Below is a small trained network, with its code and all its weights. Each question gives an input and a class and asks what happens when units are switched off, that is, made to give their printed mean instead of their output.

import numpy as np


def w(rows, s, z=0):
    codes = np.array(rows[::2]) - 128.0
    scale = np.full(codes.shape[1], s)
    scale[-1] = z or s
    return codes * scale


def f(y):
    return y / 2 * (1 + np.tanh(0.7978845608 * (y + 0.044715 * y**3)))


def log_softmax(a):
    a = a - a.max(-1, keepdims=True)
    return a - np.log(np.exp(a).sum(-1, keepdims=True))


def net(x, mask):
    res = np.array(x, float).reshape(1, 6) / 4 @ E
    y = f(res @ A[0][:, :-1].T + A[0][:, -1])
    res = res + np.where(mask, y, B[0][:, -1]) @ B[0][:, :-1]
    return log_softmax(res[-1] @ U[:, :-1].T + U[:, -1])


A, B = {}, {}
E = w([
[2,102,55,132],'x0',
[149,166,142,149],'x1',
[95,203,211,93],'x2',
[76,107,249,181],'x3',
[108,98,115,50],'x4',
[30,241,88,219],'x5',
],0.0064)
A[0] = w([
[132,196,64,169,162],'N0',
[143,72,103,59,120],'N1',
[147,39,70,81,178],'N2',
[104,116,133,178,97],'N3',
[86,128,167,109,155],'N4',
[183,103,135,169,126],'N5',
[15,148,143,71,181],'N6',
[78,50,49,144,187],'N7',
[233,135,163,138,190],'N8',
[86,132,210,111,147],'N9',
[69,73,88,131,192],'N10',
[92,198,137,234,163],'N11',
[18,162,101,24,156],'N12',
[115,134,180,145,110],'N13',
[62,159,99,90,90],'N14',
[49,145,108,155,173],'N15',
[58,91,145,183,109],'N16',
[127,135,176,165,103],'N17',
[98,76,82,144,180],'N18',
[67,117,34,154,255],'N19',
[106,4,136,96,116],'N20',
[127,177,74,139,160],'N21',
[123,197,113,162,138],'N22',
[122,71,127,76,107],'N23',
[109,77,127,175,103],'N24',
[84,170,181,113,109],'N25',
[185,88,143,173,146],'N26',
],0.011,0.0048)
B[0] = w([
[159,175,121,157,203],'N0',
[83,181,133,102,194],'N1',
[88,177,131,148,233],'N2',
[126,177,102,99,140],'N3',
[120,59,168,163,162],'N4',
[175,94,169,73,160],'N5',
[227,66,179,184,216],'N6',
[150,167,130,209,221],'N7',
[73,113,173,11,240],'N8',
[168,73,200,148,194],'N9',
[176,133,147,222,198],'N10',
[105,210,170,127,246],'N11',
[180,89,180,122,222],'N12',
[124,124,161,82,155],'N13',
[172,2,175,107,164],'N14',
[199,124,139,183,206],'N15',
[79,140,121,153,173],'N16',
[111,126,144,106,154],'N17',
[189,177,120,190,182],'N18',
[162,151,120,248,255],'N19',
[140,178,81,162,202],'N20',
[151,154,103,179,178],'N21',
[95,171,69,167,182],'N22',
[137,192,71,108,168],'N23',
[139,166,63,134,138],'N24',
[109,112,134,114,173],'N25',
[204,89,199,78,174],'N26',
],0.0059,0.0075)
U = w([
[18,142,123,90,3],'0',
[74,179,144,63,205],'1',
[105,180,131,254,180],'2',
[178,37,249,182,143],'3',
],0.0091,0.0027)

Each question gives the input, the list of numbers given to net, and the class t.
The units are the neurons (one row each of A and B). Each row of codes is followed by its name. A weight is (code - 128) times the scale printed after its matrix; where a second scale follows, it is the last column's (A, B and U).
mask holds one flag per neuron, in row order. A switched-off neuron (its flag False) gives its mean, the last column of its row in B, instead of its output. The means were averaged over made-up inputs and are rounded, as every weight is.
A unit's drop is (log p(t) with every unit on - log p(t) with that unit switched off) / (log p(t) with every unit on - log p(t) with every unit switched off).
The circuit of an input: a set's keep is (log p(t) with only the set's units on - log p(t) with every unit switched off) / (log p(t) with every unit on - log p(t) with every unit switched off). Starting from the 12 units with the biggest drops (on a tie, the unit counted first), units are removed one at a time, each time the one whose removal leaves the highest keep (on an exact tie, the one counted first), for as long as the keep stays at least 0.8.
circuit, biggest first: the units of the circuit, biggest drop first
unit that matters most: the unit with the biggest drop
k most important neurons: the k neurons with the biggest drops, biggest first
drop of u: that unit's drop, to one decimal
input [5,0,4,-2,0,-1], class 3: circuit, biggest first -> (N12; N6)
input [-6,0,-6,-4,-5,-7], class 1: unit that matters most -> N8
input [6,7,-3,8,4,-5], class 2: circuit, biggest first -> (N20; N8)
input [8,2,-1,8,7,-8], class 2: 3 most important neurons -> (N20; N23; N2)
input [4,5,-1,-4,2,-5], class 2: 2 most important neurons -> (N8; N7)
input [6,7,5,-7,7,-3], class 3: 3 most important neurons -> (N12; N14; N6)
input [4,4,-1,3,4,-6], class 2: 2 most important neurons -> (N20; N8)
input [8,1,8,8,-7,4], class 3: 2 most important neurons -> (N6; N9)
input [5,6,7,0,1,2], class 3: drop of N6 -> 0.1
input [3,6,5,0,8,-8], class 0: drop of N3 -> 0.0
input [1,5,3,2,5,6], class 3: drop of N14 -> 0.2
